Below is a small trained network, with its code and all its weights. Each question gives an input and a class and asks what happens when units are switched off, that is, made to give their printed mean instead of their output.

import numpy as np


def w(rows, s, z=0):
    codes = np.array(rows[::2]) - 128.0
    scale = np.full(codes.shape[1], s)
    scale[-1] = z or s
    return codes * scale


def norm(h):
    return h / np.sqrt((h * h).mean(-1, keepdims=True) + 1e-5)


def f(y):
    return np.maximum(y, 0)


def log_softmax(a):
    a = a - a.max(-1, keepdims=True)
    return a - np.log(np.exp(a).sum(-1, keepdims=True))


def net(x, mask):
    res = np.array(x, float).reshape(1, 2) / 4 @ E
    u = 0
    for l in range(4):
        y = f(norm(res) @ A[l][:, :-1].T + A[l][:, -1])
        res = res + np.where(mask[u : u + 6], y, B[l][:, -1]) @ B[l][:, :-1]
        u += 6
    return log_softmax(norm(res)[-1] @ U[:, :-1].T + U[:, -1])


A, B = {}, {}
E = w([
[148,138,123,180,211,82,133],'x0',
[149,106,119,153,155,103,6],'x1',
],0.012)
A[0] = w([
[152,79,105,66,81,102,58,65],'L0N0',
[130,91,97,122,230,126,178,6],'L0N1',
[118,114,119,122,116,157,6,246],'L0N2',
[134,96,122,93,43,130,176,173],'L0N3',
[140,135,141,137,143,109,129,182],'L0N4',
[102,160,140,119,93,165,91,53],'L0N5',
],0.013,0.0016)
B[0] = w([
[142,120,161,250,218,182,104,213],'L0N0',
[131,143,152,228,123,139,96,174],'L0N1',
[133,184,157,75,12,5,121,247],'L0N2',
[80,160,109,98,93,185,145,221],'L0N3',
[169,95,83,79,138,158,168,147],'L0N4',
[132,124,127,138,143,104,235,175],'L0N5',
],0.019,0.013)
A[1] = w([
[177,122,179,119,153,70,128,151],'L1N0',
[113,49,71,3,156,203,110,140],'L1N1',
[77,45,145,165,85,142,92,87],'L1N2',
[169,103,120,99,99,61,34,251],'L1N3',
[153,157,95,88,59,103,147,84],'L1N4',
[127,129,41,90,165,136,136,131],'L1N5',
],0.017,0.0025)
B[1] = w([
[131,113,95,86,140,149,101,213],'L1N0',
[97,2,78,136,94,87,126,180],'L1N1',
[117,139,120,105,185,124,156,135],'L1N2',
[117,126,87,93,126,85,147,244],'L1N3',
[147,130,142,179,174,163,118,230],'L1N4',
[96,79,130,96,95,125,137,144],'L1N5',
],0.027,0.011)
A[2] = w([
[161,139,242,148,161,23,108,3],'L2N0',
[185,105,125,30,103,12,77,169],'L2N1',
[117,254,241,71,124,207,153,142],'L2N2',
[130,170,160,100,189,149,164,110],'L2N3',
[119,38,103,81,101,169,108,183],'L2N4',
[159,55,198,122,230,143,98,221],'L2N5',
],0.015,0.00072)
B[2] = w([
[140,59,28,76,151,170,144,204],'L2N0',
[130,180,104,15,187,107,91,248],'L2N1',
[69,180,250,202,159,143,107,166],'L2N2',
[157,129,135,130,78,118,87,140],'L2N3',
[114,24,140,110,88,80,169,184],'L2N4',
[122,91,89,199,149,125,120,142],'L2N5',
],0.017,0.016)
A[3] = w([
[135,129,206,202,89,174,180,193],'L3N0',
[36,110,59,90,103,119,130,218],'L3N1',
[148,162,85,125,35,73,77,139],'L3N2',
[121,168,47,7,88,74,126,118],'L3N3',
[76,48,166,97,161,47,90,1],'L3N4',
[250,150,141,172,87,88,162,97],'L3N5',
],0.013,0.0017)
B[3] = w([
[128,169,187,69,99,87,97,190],'L3N0',
[130,66,168,107,85,19,173,214],'L3N1',
[103,177,112,117,255,144,239,162],'L3N2',
[82,199,119,32,218,90,74,253],'L3N3',
[105,226,126,76,61,251,157,176],'L3N4',
[71,67,78,37,140,146,69,137],'L3N5',
],0.0099,0.015)
U = w([
[185,104,56,248,168,177,109,145],'0',
[98,203,227,184,102,155,125,149],'1',
[92,41,128,113,29,138,200,121],'2',
[238,141,119,141,63,181,141,2],'3',
[140,182,83,44,162,98,107,183],'4',
],0.016,0.0066)

Each question gives the input, the list of numbers given to net, and the class t.
The units are the neurons (one row each of A and B). Each row of codes is followed by its name. A weight is (code - 128) times the scale printed after its matrix; where a second scale follows, it is the last column's (A, B and U).
mask holds one flag per neuron, layer by layer. A switched-off neuron (its flag False) gives its mean, the last column of its row in B, instead of its output. The means were averaged over made-up inputs and are rounded, as every weight is.
A unit's drop is (log p(t) with every unit on - log p(t) with that unit switched off) / (log p(t) with every unit on - log p(t) with every unit switched off).
most important unit: the unit with the biggest drop
k most important neurons: the k neurons with the biggest drops, biggest first
top k neurons in layer l: the k neurons of layer l with the biggest drops, biggest first
drop of u: that unit's drop, to one decimal
input [8,-6], class 0: most important unit => L0N3
input [-8,4], class 1: 2 most important neurons => (L1N1; L2N2)
input [3,-3], class 0: 4 most important neurons => (L0N2; L0N3; L0N1; L2N1)
input [4,1], class 0: 3 most important neurons => (L0N1; L0N2; L0N3)
input [-2,-7], class 2: 2 most important neurons => (L0N2; L1N1)
input [4,0], class 0: 2 most important neurons => (L0N1; L0N2)
input [8,-8], class 0: top 2 neurons in layer 0 => (L0N3; L0N1)
input [6,-7], class 1: 2 most important neurons => (L0N2; L1N3)
input [0,-5], class 2: 2 most important neurons => (L0N2; L0N0)
input [7,-6], class 0: 2 most important neurons => (L0N3; L0N2)
input [-8,-2], class 2: 3 most important neurons => (L0N2; L0N3; L0N1)
input [7,-3], class 0: 3 most important neurons => (L0N2; L0N1; L0N3)
input [0,-8], class 2: 2 most important neurons => (L0N2; L0N0)
input [-6,-4], class 2: drop of L0N2 => 2.1
input [5,-6], class 1: drop of L1N3 => 0.4
input [-7,3], class 1: drop of L2N2 => 0.2
